Each row of numbers belongs to one of the nodes below and depends on some of the facts about them. Some rows are named. Which node is each other row?

Named rows:
savaplam: [ 15   3  -1  -5   5   3  -1  19   1  -5  13  24 -26   3  16 -11  -7  12
   9  -8  -8  16  35  20  -5 -11   5   1 -20   3  -4  19  11 -12]
brupas: [  6  14   3  -4  10   8  -1   7  11 -13   9  29 -16   8  30   4   6  18
   7 -19   3   7  16  23   2 -14   8   4 -20   7  -8   4  34 -14]
noskek: [ 13  -2   0  -5   8   1  -5   5   9  -6   6  14 -24  15  17  -6   1   9
   8  -5 -13  14  25  23   2 -15   5   0 -13   9 -18  27  20 -10]
gaziven: [ 12   8   5  -4  10   8  -3  -3  14  -9   1  19 -15  26  24   3   6  17
   2 -17   1   9  18  19   2 -15  12   4  -6   9 -23  12  34   0]
skatron: [ 17  14  13  -3   4 -16   1  30  18 -17  -6  46 -17  -3  36   6  -6  20
   2  -9 -16  34  67  31  -8 -18   5  14  -4  14 -19  24  27 -14]
pluzali: [  6  -3  -7  -3   8   4   2  29   2   0  15  36 -19   4  13  -7 -10  10
   7 -11   0  21  53  39   8 -16   9   1 -29   9  14  39  -1 -23]
klastus: [  9   4   1  -5  10  11   2  10   2  -4   7  26 -23  10  18  -5  -1  14
   3 -18   3  12  21  27  -1 -10  13  -1 -16   4   1  22  18  -8]
viter: [ 10  -2  -9  -7  10  11  -2  21  -1  -8  20  26 -31  -1  14 -15  -2   8
  11  -8  -2   8  13  33   0 -11   3  -1 -28   3  15  23  11 -19]
grafotro: [ 13   1   1  -4   5   6  -3  14   3  -5   9  20 -27   5  17  -9  -4  11
   9  -8 -10  15  29  21  -3 -10   6  -1 -17   5  -5  24  12 -13]
greto: [ 15  11  -1  -9   9   6   5  16  -7  -1   5  27 -29  -2  33   4   4  10
   2 -29   4   8   0  22  14 -15  17  -5 -32  -3  -2  18  23 -10]
moril: [  6   0  -3  -5   8   6  -4  16   5 -10  15  26 -28  -2  19  -7   1  10
  12  -7  -7  11  17  29   0 -11   2  -1 -27   7   3  23  16 -19]
skudras: [ 16   3   0  -4   5   3  -1  16   1  -4  12  24 -24   3  18 -10  -6  12
  10  -8  -7  16  38  22  -4 -11   5   3 -16   3  -4  18  10 -13]
trilas: [ -1   6  -1  -9  10   3  10 -17  17 -10   3  37  -9 -13  24  12  -3  18
  12  -6  15  15  28  44  -6  -6   7  -2   7   3 -13  -1  31  -5]
vikim: [  2 -14 -10  -2  11  11  -1  15   2   8  18  24 -18  16   2  -8  -5   5
  13 -13   2  14  30  43  26 -13   7  -8 -41  13  15  54  -5 -29]
luba: [-16   4  -4 -14  15  -6   2  12  13  -8  -5  46 -25  -4  20   5   8  16
  11 -11   0  13   2  29   3  -6  12  -7 -25   9 -17  24  43  -7]
pamam: [ 49  -4   3 -18  10  24   0  22 -12 -17   0  18 -65   9  21 -40   0   4
   2 -13 -10   2 -38  13 -32   1  -2  -1  14 -19  -2   6  20   9]
lepil: [ 15   8   2  -4   4  -2  -3  17   5  -7  10  25 -21   3  20  -7  -6  15
   9  -6 -12  17  43  17  -7 -11   4   4 -16   4 -13  16  17 -13]
flodek: [  5   2  -2  -4   7   3  -5  16   7 -11  13  25 -26  -2  21  -7   1  13
  12  -5 -10  12  20  28  -1 -12   2   1 -24   8  -2  21  19 -21]

How the nodes are related:
traren: is of sort; plagak: refers to; kiflur: points at; grudru: belongs to class
lolo | traren a | plagak stemas | kiflur grabreplu | grudru e
skoste | traren b | kiflur tota | grudru e
filim | traren a | kiflur skatron | grudru f
pladim | traren b | plagak pledruna, grebri | kiflur britrur | grudru e
nuto | traren a | kiflur fleki | grudru c
tranuba | traren b | kiflur plaski | grudru d
tota | traren b | plagak soze | kiflur refe | grudru c
karatas | traren a | grudru f
kliskoro | traren a | kiflur flokur | grudru f
lepil | traren a | grudru c
flodek | traren b | kiflur studal | grudru d
druflegri | traren b | plagak viter | kiflur briplo | grudru f
skiba | traren a | plagak skufin | kiflur gaziven | grudru c
drister | traren b | kiflur brifar | grudru d
stodo | traren a | grudru c
bronaser | traren a | kiflur teku | grudru d
fleki | traren a | plagak grabreplu | kiflur lepil | grudru f
gotol | traren b | kiflur klamu | grudru c
flefak | traren a | kiflur bobrobruk | grudru f
zolem | traren b | kiflur trelo | grudru e
plizu | traren a | kiflur livi | grudru e
geplem | traren a | plagak vuflem, klamu | kiflur staski | grudru e
saplo | traren a | kiflur numam | grudru f
zubren | traren b | plagak fleki | kiflur gezusku | grudru c
vurim | traren a | plagak pledruna | kiflur grebri | grudru f
klamu | traren a | plagak grebri | grudru c
ziflaple | traren a | kiflur mefon | grudru e
britrur | traren b | kiflur dramil | grudru f
trutral | traren a | kiflur flagon | grudru d
fozas | traren b | kiflur guklor | grudru d
vuflem | traren a | plagak klamu | kiflur dabrus | grudru e
ranul | traren b | kiflur bruzal | grudru d
migriri | traren b | plagak dramil | grudru e
stisto | traren b | plagak flibruk | grudru c
flizel | traren b | kiflur gotol | grudru d
greto | traren a | plagak trutral | kiflur ranul | grudru d
trazuflon | traren a | plagak pledruna | kiflur trobem | grudru e
kabrir | traren a | kiflur stastevam | grudru e
drarur | traren a | plagak skufin | kiflur flefak | grudru c
klastus | traren a | plagak flugaplan | kiflur ditram | grudru d
stemas | traren b | kiflur pamam | grudru f
skatron | traren a | kiflur karatas | grudru d
guvur | traren b | kiflur vikim | grudru e
lovam | traren b | kiflur baplos | grudru e
moril | traren b | kiflur flikal | grudru d
bistos | traren a | kiflur plape | grudru c
flagon | traren b | kiflur vuso | grudru d
doplum | traren a | kiflur pledruna | grudru e
plape | traren a | plagak livi, stemas, gama, gotre | kiflur guvur | grudru e
gama | traren b | plagak bobrobruk, plutes | kiflur pluzali | grudru d
mefon | traren a | plagak klamu | kiflur flamutas | grudru d
gota | traren a | plagak gaziven, pladim | kiflur broban | grudru c
droplor | traren a | kiflur flodek | grudru d
trikik | traren b | kiflur fozas | grudru d
gaziven | traren a | plagak briplo, geplem | grudru e
ditram | traren a | kiflur vime | grudru d
skufin | traren b | plagak grebri | kiflur flibruk | grudru f
nenin | traren a | plagak pledruna | grudru c
guklor | traren b | kiflur trazuflon | grudru d
grabreplu | traren a | plagak pledruna | kiflur sulem | grudru e
tetel | traren a | plagak greto | kiflur flugaplan | grudru f
soze | traren a | plagak skudras | grudru f
grafotro | traren a | kiflur brupas | grudru d
ditrel | traren b | kiflur gaskezo | grudru d
flamutas | traren a | plagak pledruna | kiflur ditrel | grudru c
zezezum | traren b | kiflur grugrum | grudru f
dabrus | traren a | grudru e
sesos | traren b | plagak migriri, mefon, buplas | kiflur ponan | grudru d
dramil | traren a | plagak pledruna, pladim | kiflur grobe | grudru e
nuklel | traren a | grudru d
trelo | traren b | kiflur noskek | grudru e
plutes | traren a | kiflur klufim | grudru e
noskek | traren a | kiflur veskefe | grudru e
skudras | traren a | kiflur gunu | grudru c
sulem | traren a | kiflur bronaser | grudru c
gradrel | traren a | plagak mefon | kiflur droplor | grudru c
vikim | traren a | kiflur gama | grudru f
savaplam | traren a | kiflur stodo | grudru c
baplos | traren b | plagak drarur | grudru e
tefaklam | traren a | kiflur trilas | grudru d
gariren | traren b | plagak gaskezo | kiflur kepu | grudru c
brifar | traren a | plagak pledruna | kiflur buplos | grudru e
gesum | traren a | grudru e
studal | traren a | grudru d
flebotun | traren a | plagak pledruna | kiflur grafotro | grudru d
greror | traren b | grudru e
flibruk | traren a | kiflur zubren | grudru f
flokur | traren b | plagak vuflem, pledruna | kiflur filim | grudru c
kepu | traren a | kiflur greror | grudru f
gragek | traren a | kiflur sesos | grudru d
gotre | traren b | kiflur gragek | grudru f
bobrobruk | traren b | kiflur droklem | grudru f
buplos | traren b | kiflur doplum | grudru d
luba | traren b | plagak nenin, grebri | grudru f
viter | traren b | kiflur molil | grudru c
boku | traren a | kiflur nuklel | grudru f
gaskezo | traren b | kiflur migriri | grudru d
gristar | traren b | kiflur gradrel | grudru d
briplo | traren a | plagak tetel | kiflur luba | grudru d
refe | traren a | kiflur moril | grudru f
bomas | traren a | plagak trutral | grudru f
rudus | traren b | plagak veskefe | kiflur plizu | grudru d
flikal | traren a | kiflur nuto | grudru f
balon | traren b | plagak greto | kiflur gota | grudru f
brupas | traren b | plagak gama | grudru d
greplaklo | traren b | plagak gariren | kiflur saplo | grudru d
vime | traren a | kiflur gristar | grudru d
brune | traren b | plagak grebri | kiflur stisto | grudru f
trilas | traren b | plagak pledruna, pladim | grudru c
grugrum | traren a | kiflur greplaklo | grudru e
brora | traren a | kiflur boku | grudru e
livi | traren b | kiflur matu | grudru d
trobem | traren b | kiflur skudras | grudru c
vitrum | traren a | kiflur bunasak | grudru e
flugaplan | traren a | grudru d
stastevam | traren b | plagak guklor, grebri, pladim | kiflur kliskoro | grudru f
grobe | traren b | kiflur tetel | grudru d
zeku | traren a | kiflur tefaklam | grudru c
klufim | traren a | plagak stisto, gotre | kiflur brune | grudru d
numam | traren b | kiflur gesum | grudru e
sodror | traren a | kiflur klastus | grudru c
sadapluk | traren a | plagak fleki, klamu | kiflur lolo | grudru d
broban | traren a | kiflur druflegri | grudru f
bunasak | traren a | plagak vuflem | kiflur lovam | grudru c
pluzali | traren a | kiflur kabrir | grudru c
matu | traren b | plagak skudras, pledruna | kiflur sadapluk | grudru c
grebri | traren a | plagak trutral | kiflur ziflaple | grudru e
ponan | traren b | grudru e
staski | traren a | plagak vuflem, baplos, vurim | kiflur zezezum | grudru f
buplas | traren b | plagak trelo | kiflur greto | grudru e
pamam | traren a | kiflur rudus | grudru c
plaski | traren a | plagak bobrobruk, sadapluk | kiflur trutral | grudru c
molil | traren a | kiflur flebotun | grudru d
gunu | traren a | kiflur bomas | grudru d
droklem | traren b | kiflur savaplam | grudru c
gezusku | traren a | plagak tetel | kiflur geplem | grudru c
vuso | traren b | kiflur zolem | grudru f
veskefe | traren a | plagak trutral, geplem, gama, soze | grudru f
pledruna | traren a | kiflur pladim | grudru e
teku | traren b | kiflur vuflem | grudru f
bruzal | traren a | plagak gota, brupas, klamu | kiflur plutes | grudru f

Name these rows:
No name comes twice in this set of rows, the named rows included.
[-11  -1 -10 -19  15  -6   5  19   0  -1 -10  34 -40  -4  23   2   9   9
   2 -19  -1  14  -5  28   7 -11  23 -14 -39   1 -11  39  35   4] -> grebri
[ -3   3  -7  -6  15  16   2  17   6  -8  14  39 -21  11  17  -6   1  15
   6 -18  14   8  15  38   3 -11  11   1 -25   6  17  19  19 -15] -> zubren
[ 19   2   4 -10   7  20  -9 -27   1  -4  10 -13 -32  23  14 -13   9  10
  11  -8  -9 -10 -28  -8 -11  -3   6  -8  -4  -4 -34  -7  34   9] -> lolo
[  3  -5  -7  -7  16  16  -3   2   9  -9  10  22 -25  18  18  -3   9   9
   4 -15   7   3  -8  37   9 -15   9  -2 -20   7   1  25  26 -10] -> buplas
[ -2   2   0  -2   0   6 -19 -38   3   5  35 -20 -14   8   2  -7   9  10
  34   8 -22 -16 -17 -20   7   0  -5 -13 -36   6 -40 -15  30 -21] -> teku
[ 17  14   9  -5   9   2   1   6   9  -5   0  31 -14  13  32   9   6  16
   4 -26   1  10  10  15  15 -15  12   4 -18   6 -24   9  39 -13] -> veskefe
[  5  13   1  -6  10   4   0  13  10 -12  10  36 -16   1  27   2   1  19
   8 -14   2   9  24  24  -3 -12   8   6 -18   6  -7   2  32 -13] -> stisto
[ 27   1   0 -17  11  26   7 -23   4 -15   4  14 -36  -4  23 -12   3  11
  11 -10  12  -5 -37  27 -23   3   0  -6  26 -15 -12 -18  33   8] -> matu
[ 13   5   6  -5  11  10   1  -2  13  -4   1  30 -15  22  19   0   2  16
   6 -19   4  11  18  25   6 -10  10   1  -5   8 -15  16  29  -9] -> fleki
[ -7   4   4  -3  16  19  -2  12  15  -9   3  37 -17  40   8 -13  -2  26
  -1 -17   5  12  36  23 -20  -4  18   4  -3  11   2  22  28   3] -> mefon
[ 24  13   7  -5   9   6   2   5   6  -4   1  31 -13  14  33   9   7  13
   5 -27   4   9  10  21  21 -16  11   3 -21   6 -18  10  33 -16] -> tetel
[ 19   9  12  -4   6 -17  -1  28  22 -15 -10  50 -15   2  34   7  -2  17
   3  -9 -14  32  55  33   2 -18   2  14  -5  16 -29  27  33 -19] -> filim
[ 18   5   5  -6  10   9   1   0   8  -3   4  26 -18  17  22   0   3  13
   7 -22   4   8   9  25  11 -11   8  -1 -13   5 -13  17  27 -11] -> soze
[ -5   2  -9  -2  15  16   2  14   4  -3  20  34 -15  10  18   4   2  11
   6 -24  16   8  20  44  22 -17  13  -2 -40  11  26  32  12 -25] -> gama

Now the same nodes, written a new way:
Known rows:
soze: [-5 -4  2  5  3  0  2  2  2 -7  4  4 -2 -1 -4 -6 -2 -8 -1 -1  0 -3  2 -7
  3 -5 -1 -2 -1  1 -1  2]
luba: [ -6   4  -5   1   4   1   0   0  13  -9   5  -1  -1  -4  -2   4   3 -17
  -5   5 -12   1   0  -6   8   2  -6   9  -8  -4   3   3]
pamam: [ -5  -7  -3   0  25  24   1   5 -17  13  17  -8  11   2 -13  -6  -3  10
   3  -5  -1  11  18   1 -33  17 -14 -34  19   3  -2 -28]
rudus: [ -9   0  10  -5  23  24   9   5  -7   9  24 -16  14  12 -20   1   4   0
  -3   7 -15  11  19 -14 -21  16 -23 -11  12  -3  -2 -19]
stemas: [-11 -21  17   0  23  20  21  21 -18  13  16 -15  22  18 -17   1  -3  15
  12  10  -6  -4  19   2 -16   6 -16 -21  31   5   5 -21]
lolo: [-10  -4   0   2  -5  19  29  -1  -2  14  -5 -17 -14  15   0  16   5  15
  16  -3   4  14   8 -11  -2  -3 -33  -4  25  -9  -1 -22]
viter: [ 15   3  -1   7  -6  -3 -21   3 -27  26 -26 -39   2 -52   9   1 -27 -10
  -2  22 -26 -13  31   5 -13  -1  17  23  16  26 -27 -26]
klamu: [ -1  -2 -13   3   5   4  -8  -4   4  -2  -2   6  -8 -10   4  -1  -1  -4
   3  -7  -1   3   0   5  -2   5   1 -13  -1  -2   4  -2]
mefon: [-1  3  3  0  0 -1  0 -1  1 -3  5  4 -3  1 -4 -5 -1 -5 -4 -6  2 -3  0 -6
 -1 -5  3  1 -4  3 -1  6]
gaziven: [  5   3 -10  -8  -5   3   4 -10   3   2   2  -6  -7   4   7  -1   4  10
  -1  -4   5   7  -4  -3   3  -1  -5   1   0  -1  -3   1]
tetel: [ -4  -1  -4   3   3   0   0  -1   6  -9   5   6  -1  -6  -1  -7  -2 -10
  -3  -3  -2  -1   1  -7   8  -5   0  -2  -1   1   0   6]
studal: [-2  6 -7 -1  1  0  4 -3  5 -5  5  8 -2 -5  4 -2 -1  0 -4 -7 -1 -5  3 -2
  8 -8  3  3  4  4  2  5]
klufim: [ -6 -15  15   4  -1   7   9   2  -1  -7  -7  -1  -7   2   0   0   3   8
  19   7  -5 -10   9 -10  25  -4 -11  -9  21 -10   6  10]
plutes: [ 7 -6 -3 -7 -7  0  8 -4 -4  8 -1 -5 -2  9  7 -1  1 22  5 -3 12 -2 -4  4
  4 -6  1 -4  9  5  2  3]
gaskezo: [  3  48  13   3  -8 -14  16  10 -21 -12  -5  37  46  -9   7   7   0  17
 -11   1  13  11   8  14  14   6   5  11   8 -15 -13 -15]
zezezum: [-1 -2  0  0  3 -6 -1  6  4 -6  3  2  7 -1  0 -1 -1 -7 -4  5 -6 -7 -2  4
  5 -2  7  7 -4  4  5  5]
lovam: [  7   2  -2 -10  -6   0   3  -4  -2   7  -1 -10   2   9   5   6   5  12
  -3   4   1   5  -6   6  -2   2  -1   8  -1   1   1  -1]
drarur: [  2  -9   2   5   2   1 -14   0  -4  -1  -5   2  -6  -3  -5  -4   0  -5
   6  -1   4   3   0   2 -11   8   2 -16  -6  -4  -1  -4]

Which node is each row?
No name comes twice in this set of rows, the named rows included.
[ -4  -6   1   1   4  -3   7  10   2  -1   3   2   8   5  -1   2  -3   0
   0   4  -4 -10  -3   9   3  -5   6   3   3   6   6   2] -> bobrobruk
[  6   0   5  -6  -9   1  -6 -11   0   1  -3 -11 -10   7  -1  -6   8   3
   0   2   6  10  -3 -14  -2   5  -8  -2 -10  -7  -7   5] -> brifar
[  9  -4   6  -8  -7  -3  -1  -1  -6  10  -3 -11   3  14   0   3   5  12
   0   7   6   3  -6   3  -7   5   0   6  -5   2  -2   0] -> skoste
[ -1   7 -11  -1   1  -1   6  -2   1  -1   7   9   2  -8   7  -3  -6   5
  -6  -9   0  -7   3   5   9 -12  10   4  10  10   3   6] -> flugaplan
[ 7  2 -6 -7 -6  1  3 -9 -3  5  1 -4 -4  4  5 -3  2 13 -2 -3  8  5 -3  0
  1 -3 -1  1  2  1 -3  2] -> noskek
[ -7   2  -7   3   3   3  -1  -3  10 -12   5   4  -6  -9   0  -4   0 -15
  -4  -1  -7   2   1 -13  10  -3  -6   1  -3  -3  -1   4] -> bomas
[ -2   1  -7   1   4  -2   1   0   4 -10   6   8   2 -10   3  -7  -3  -5
  -4  -4  -2  -4   1  -1  10  -7   6  -2   1   5   1   7] -> saplo
[  8   0  -7 -10  -7   0   0 -10  -2   3   0  -5  -3   3   8  -5   4  15
  -1  -3   8   3  -4  -1   5  -2   1   0   0   2  -3   5] -> grugrum
[-4  2 -3 -2  2  1  6  2  7 -1  4  1  2  2  2  6  2 -2 -2  2 -9 -5  0  3
  9 -2  0  9  1 -1  7  5] -> brupas
[-1  1  3 -2  1 -4  1  6  1  3  5  2  6  8 -2  3 -2  1 -3  0 -2 -8 -3  6
 -4 -3  8 10 -3  6  6  4] -> guklor
[  0  -3  -2 -11  14  23  13  -3 -17  18  19 -19  11  15 -10  -4   3  23
  -2  -4   5  16  14  -9 -26   8 -19 -18  19   4  -7 -25] -> plizu
[  8  11   2   7  -7  -1 -13   0 -14  13 -18 -42   0 -53   4   0 -23 -27
  -9  28 -36 -10  35 -17   2  -6   4  36  11  20 -32 -19] -> druflegri
[-11  19 -22   6 -19   3  37  -2  11  19  -8  -2 -21   9  11  29  -1   1
   0 -23  12  17  -6   3  -8 -20 -18  20  11   2  -3 -28] -> dabrus
[ -1  -9  18   4  -1  -8  -7   9  -2  -4  -2  -3   6   8 -10  -4   1 -12
  -1  11  -2  -7  -5  -3  -5   3   4   3 -14   0   0   6] -> skufin

